Here is a tiny trained network, its code and every weight. The questions are about switching its units off for an input and a target symbol, where a switched-off unit gives its printed mean instead of its output.

import numpy as np


def w(rows, s, z=0):
    codes = np.array(rows[::2]) - 128.0
    scale = np.full(codes.shape[1], s)
    scale[-1] = z or s
    return codes * scale


def norm(h):
    return h / np.sqrt((h * h).mean(-1, keepdims=True) + 1e-5)


def f(y):
    return np.maximum(y, 0)


def softmax(a):
    e = np.exp(a - a.max(-1, keepdims=True))
    return e / e.sum(-1, keepdims=True)


def log_softmax(a):
    a = a - a.max(-1, keepdims=True)
    return a - np.log(np.exp(a).sum(-1, keepdims=True))


def net(x, mask):
    ids = ['αβγδεζηλξπστφψω'.index(c) for c in x.split()]
    T = len(ids)
    res = E[ids] + P[:T]
    u = 0
    for l in range(2):
        q, k, v = (norm(res) @ M[l].T for M in (Q, K, V))
        z = softmax(np.where(np.tri(T) > 0, q @ k.T / 3**0.5, -1e9)) @ v
        res = res + np.where(mask[u], z, O[l][:, -1]) @ O[l][:, :-1]
        u += 1
        y = f(norm(res) @ A[l][:, :-1].T + A[l][:, -1])
        res = res + np.where(mask[u : u + 8], y, B[l][:, -1]) @ B[l][:, :-1]
        u += 8
    return log_softmax(norm(res)[-1] @ U[:, :-1].T + U[:, -1])


Q, K, V, O, A, B = {}, {}, {}, {}, {}, {}
E = w([
[172,77,103,200],'α',
[100,148,65,128],'β',
[150,79,120,160],'γ',
[7,159,128,211],'δ',
[151,83,112,154],'ε',
[90,102,130,157],'ζ',
[118,98,114,130],'η',
[87,118,106,144],'λ',
[90,166,103,131],'ξ',
[167,80,115,146],'π',
[71,137,136,203],'σ',
[98,133,110,140],'τ',
[214,129,126,39],'φ',
[116,152,78,158],'ψ',
[82,249,155,68],'ω',
],0.018)
P = w([
[147,118,102,200],'0',
[117,57,27,1],'1',
[151,187,107,196],'2',
[139,19,172,70],'3',
[140,169,197,201],'4',
[109,105,139,74],'5',
[145,157,160,223],'6',
[82,92,47,104],'7',
],0.0091)
Q[0] = w([
[202,242,120,249],'L0H0',
[106,112,236,235],'L0H0',
[88,254,146,168],'L0H0',
],0.0068)
K[0] = w([
[165,170,255,41],'L0H0',
[91,99,229,151],'L0H0',
[126,208,145,77],'L0H0',
],0.0095)
V[0] = w([
[229,123,119,103],'L0H0',
[74,145,101,253],'L0H0',
[184,219,164,182],'L0H0',
],0.0052)
O[0] = w([
[72,154,252,121,96],'L0H0',
[69,133,16,183,254],'L0H0',
[157,155,137,152,109],'L0H0',
],0.0047,0.004)
A[0] = w([
[151,20,47,42,173],'L0N0',
[2,71,124,80,140],'L0N1',
[118,14,147,88,117],'L0N2',
[102,141,115,102,69],'L0N3',
[68,186,84,55,64],'L0N4',
[86,63,219,82,254],'L0N5',
[127,239,122,214,138],'L0N6',
[253,157,115,155,97],'L0N7',
],0.0083,0.0027)
B[0] = w([
[61,125,246,100,254],'L0N0',
[128,85,122,11,215],'L0N1',
[32,127,130,139,192],'L0N2',
[102,90,127,151,137],'L0N3',
[113,96,36,186,168],'L0N4',
[93,186,115,118,160],'L0N5',
[152,124,96,222,237],'L0N6',
[65,145,223,135,178],'L0N7',
],0.012,0.0056)
Q[1] = w([
[46,156,166,103],'L1H0',
[152,55,28,89],'L1H0',
[47,7,164,2],'L1H0',
],0.0078)
K[1] = w([
[174,144,177,87],'L1H0',
[78,86,113,166],'L1H0',
[187,4,84,122],'L1H0',
],0.011)
V[1] = w([
[179,110,165,62],'L1H0',
[71,254,38,97],'L1H0',
[203,161,142,186],'L1H0',
],0.013)
O[1] = w([
[127,192,103,96,2],'L1H0',
[6,166,214,108,105],'L1H0',
[184,164,197,185,82],'L1H0',
],0.012,0.0075)
A[1] = w([
[112,213,212,115,53],'L1N0',
[74,122,86,52,74],'L1N1',
[159,142,99,249,120],'L1N2',
[90,89,101,34,174],'L1N3',
[118,92,199,199,208],'L1N4',
[205,108,53,55,252],'L1N5',
[161,150,217,17,204],'L1N6',
[14,174,121,132,218],'L1N7',
],0.012,0.0019)
B[1] = w([
[208,144,228,151,143],'L1N0',
[92,43,159,69,197],'L1N1',
[75,145,160,47,254],'L1N2',
[115,51,248,103,223],'L1N3',
[145,175,49,120,250],'L1N4',
[142,227,140,24,149],'L1N5',
[55,159,44,120,160],'L1N6',
[236,98,177,108,228],'L1N7',
],0.014,0.0088)
U = w([
[246,111,81,199,110],'α',
[150,129,131,151,3],'β',
[199,137,81,97,48],'γ',
[85,134,126,180,69],'δ',
[170,144,81,100,15],'ε',
[112,55,26,112,41],'ζ',
[93,83,155,22,214],'η',
[140,48,114,123,228],'λ',
[112,170,122,136,54],'ξ',
[170,164,60,66,104],'π',
[111,166,79,185,135],'σ',
[107,166,94,122,43],'τ',
[123,238,141,30,39],'φ',
[103,214,96,135,150],'ψ',
[178,209,239,150,102],'ω',
],0.013,0.0038)

Each question gives the input, a string of symbols that net reads in full, and the target symbol t.
The units are the heads (3 rows each of Q, K, V and O) and the neurons (one row each of A and B). Each row of codes is followed by its name. A weight is (code - 128) times the scale printed after its matrix; where a second scale follows, it is the last column's (O, A, B and U).
mask holds one flag per unit, layer by layer, with each layer's heads first. A switched-off unit (its flag False) gives its mean, the last column of its rows in O or B, instead of its output. The means were averaged over made-up inputs and are rounded, as every weight is.
A unit's drop is (log p(t) with every unit on - log p(t) with that unit switched off) / (log p(t) with every unit on - log p(t) with every unit switched off).
The circuit of an input: a set's keep is (log p(t) with only the set's units on - log p(t) with every unit switched off) / (log p(t) with every unit on - log p(t) with every unit switched off). Starting from the 12 units with the biggest drops (on a tie, the unit counted first), units are removed one at a time, each time the one whose removal leaves the highest keep (on an exact tie, the one counted first), for as long as the keep stays at least 0.8.
units of the circuit, in order: the units of the circuit, biggest drop first
k most important neurons: the k neurons with the biggest drops, biggest first
k most important neurons of layer l: the k neurons of layer l with the biggest drops, biggest first
input σ δ π φ ξ, target φ: 4 most important neurons => L1N2, L0N6, L0N5, L0N0
input ψ σ φ ψ φ ω δ, target ω: units of the circuit, in order => L1H0, L1N7, L1N0
input φ π δ, target φ: units of the circuit, in order => L0H0, L1H0, L1N3, L1N4
input β α σ α α, target σ: units of the circuit, in order => L1N7, L1N3, L1N1
input β α λ α α ψ β α, target ζ: units of the circuit, in order => L0N1, L1N3
input σ α α α ζ, target ζ: units of the circuit, in order => L1H0, L1N3
input α α ξ ψ α α, target ζ: units of the circuit, in order => L1H0, L1N7, L1N3
input γ ω π α ξ, target ψ: units of the circuit, in order => L0N6, L1N3, L1N1
input ε ω α, target ω: most important neuron => L0N7
input ψ τ δ δ γ α ω ψ, target λ: units of the circuit, in order => L1N2, L1N7
input α σ α σ δ σ ζ δ, target λ: units of the circuit, in order => L1N2, L1N7, L1N5
input ψ α ψ, target ψ: 4 most important neurons => L0N6, L1N2, L0N0, L1N3
input σ φ δ α ψ ψ, target λ: 4 most important neurons => L0N4, L1N2, L0N0, L0N2
input π ξ ω α ψ σ ζ, target ψ: 4 most important neurons of layer 1 => L1N3, L1N4, L1N2, L1N1
input α η η ω ω α π, target ω: most important neuron => L0N1
input σ α ψ α ξ, target ψ: 2 most important neurons => L0N6, L1N2
input σ δ τ α δ σ, target λ: 2 most important neurons => L1N2, L0N1
input ζ τ ξ α φ, target φ: 3 most important neurons => L1N6, L0N6, L1N0
input φ ζ δ, target φ: 3 most important neurons => L1N2, L1N3, L1N7
input ε ψ α α α, target α: most important neuron of layer 1 => L1N1
